Here is a tiny trained network, its code and every weight. The questions are about switching its units off for an input and a class, where a switched-off unit gives its printed mean instead of its output.

import numpy as np


def w(rows, s, z=0):
    codes = np.array(rows[::2]) - 128.0
    scale = np.full(codes.shape[1], s)
    scale[-1] = z or s
    return codes * scale


def f(y):
    return y / 2 * (1 + np.tanh(0.7978845608 * (y + 0.044715 * y**3)))


def log_softmax(a):
    a = a - a.max(-1, keepdims=True)
    return a - np.log(np.exp(a).sum(-1, keepdims=True))


def net(x, mask):
    res = np.array(x, float).reshape(1, 5) / 4 @ E
    y = f(res @ A[0][:, :-1].T + A[0][:, -1])
    res = res + np.where(mask, y, B[0][:, -1]) @ B[0][:, :-1]
    return log_softmax(res[-1] @ U[:, :-1].T + U[:, -1])


A, B = {}, {}
E = w([
[151,83,89,223],'x0',
[143,255,129,183],'x1',
[216,143,102,104],'x2',
[128,124,208,171],'x3',
[210,119,179,124],'x4',
],0.0095)
A[0] = w([
[103,120,28,107,184],'n1',
[249,147,180,172,238],'n2',
[203,160,165,35,165],'n3',
[142,146,9,198,228],'n4',
[157,111,72,109,255],'n5',
[153,155,114,58,220],'n6',
[83,183,150,159,195],'n7',
[133,143,62,107,153],'n8',
[178,152,68,106,195],'n9',
[96,179,179,85,196],'n10',
[87,107,150,110,179],'n11',
[69,121,188,127,230],'n12',
[114,40,97,93,209],'n13',
[159,169,179,104,199],'n14',
[142,76,88,198,210],'n15',
[52,151,138,143,208],'n16',
[129,69,117,87,234],'n17',
[180,81,171,120,162],'n18',
[83,47,111,102,178],'n19',
[139,101,179,85,185],'n20',
[108,184,203,162,214],'n21',
[60,172,208,146,197],'n22',
],0.012,0.0045)
B[0] = w([
[84,166,147,121,200],'n1',
[206,97,142,166,250],'n2',
[191,134,142,32,207],'n3',
[114,229,173,186,254],'n4',
[118,167,203,100,189],'n5',
[144,133,107,17,187],'n6',
[121,110,1,192,209],'n7',
[65,203,113,92,168],'n8',
[142,221,153,91,188],'n9',
[144,122,87,96,201],'n10',
[99,102,122,102,167],'n11',
[111,62,90,91,204],'n12',
[52,83,172,112,210],'n13',
[191,88,91,87,189],'n14',
[98,125,172,196,208],'n15',
[53,77,72,177,203],'n16',
[91,115,196,80,192],'n17',
[154,119,143,121,175],'n18',
[35,56,185,100,204],'n19',
[138,65,121,33,173],'n20',
[176,80,70,145,223],'n21',
[115,88,53,140,223],'n22',
],0.0091,0.0097)
U = w([
[3,19,204,81,114],'0',
[70,212,126,73,151],'1',
[105,109,129,112,11],'2',
[79,74,2,134,169],'3',
[202,101,143,32,155],'4',
[185,102,138,197,219],'5',
[79,170,188,200,150],'6',
[152,185,141,157,2],'7',
],0.0088,0.0053)

Each question gives the input, the list of numbers given to net, and the class t.
The units are the neurons (one row each of A and B). Each row of codes is followed by its name. A weight is (code - 128) times the scale printed after its matrix; where a second scale follows, it is the last column's (A, B and U).
mask holds one flag per neuron, in row order. A switched-off neuron (its flag False) gives its mean, the last column of its row in B, instead of its output. The means were averaged over made-up inputs and are rounded, as every weight is.
A unit's drop is (log p(t) with every unit on - log p(t) with that unit switched off) / (log p(t) with every unit on - log p(t) with every unit switched off).
The circuit of an input: a set's keep is (log p(t) with only the set's units on - log p(t) with every unit switched off) / (log p(t) with every unit on - log p(t) with every unit switched off). Starting from the 12 units with the biggest drops (on a tie, the unit counted first), units are removed one at a time, each time the one whose removal leaves the highest keep (on an exact tie, the one counted first), for as long as the keep stays at least 0.8.
circuit, biggest first: the units of the circuit, biggest drop first
k most important neurons: the k neurons with the biggest drops, biggest first
drop when u is switched off: that unit's drop, to one decimal
input [8,5,6,-8,-5], class 6: circuit, biggest first	(n4)
input [-6,2,-3,-8,-7], class 1: circuit, biggest first	(n1; n8)
input [-3,8,4,2,-3], class 3: circuit, biggest first	(n7; n21)
input [-7,0,-5,6,6], class 4: 3 most important neurons	(n3; n20; n14)
input [-6,6,-2,-2,3], class 4: 4 most important neurons	(n3; n6; n14; n15)
input [-4,-3,3,-5,-7], class 0: 2 most important neurons	(n19; n13)
input [-4,-8,5,-4,4], class 0: 2 most important neurons	(n13; n19)
input [5,8,8,-8,-5], class 1: 2 most important neurons	(n8; n9)
input [8,-5,8,1,-2], class 6: drop when n4 is switched off	0.2
input [3,6,-1,7,3], class 5: drop when n2 is switched off	0.8
input [1,6,6,7,-4], class 5: drop when n2 is switched off	0.2
input [4,7,-5,-2,7], class 5: drop when n2 is switched off	0.1
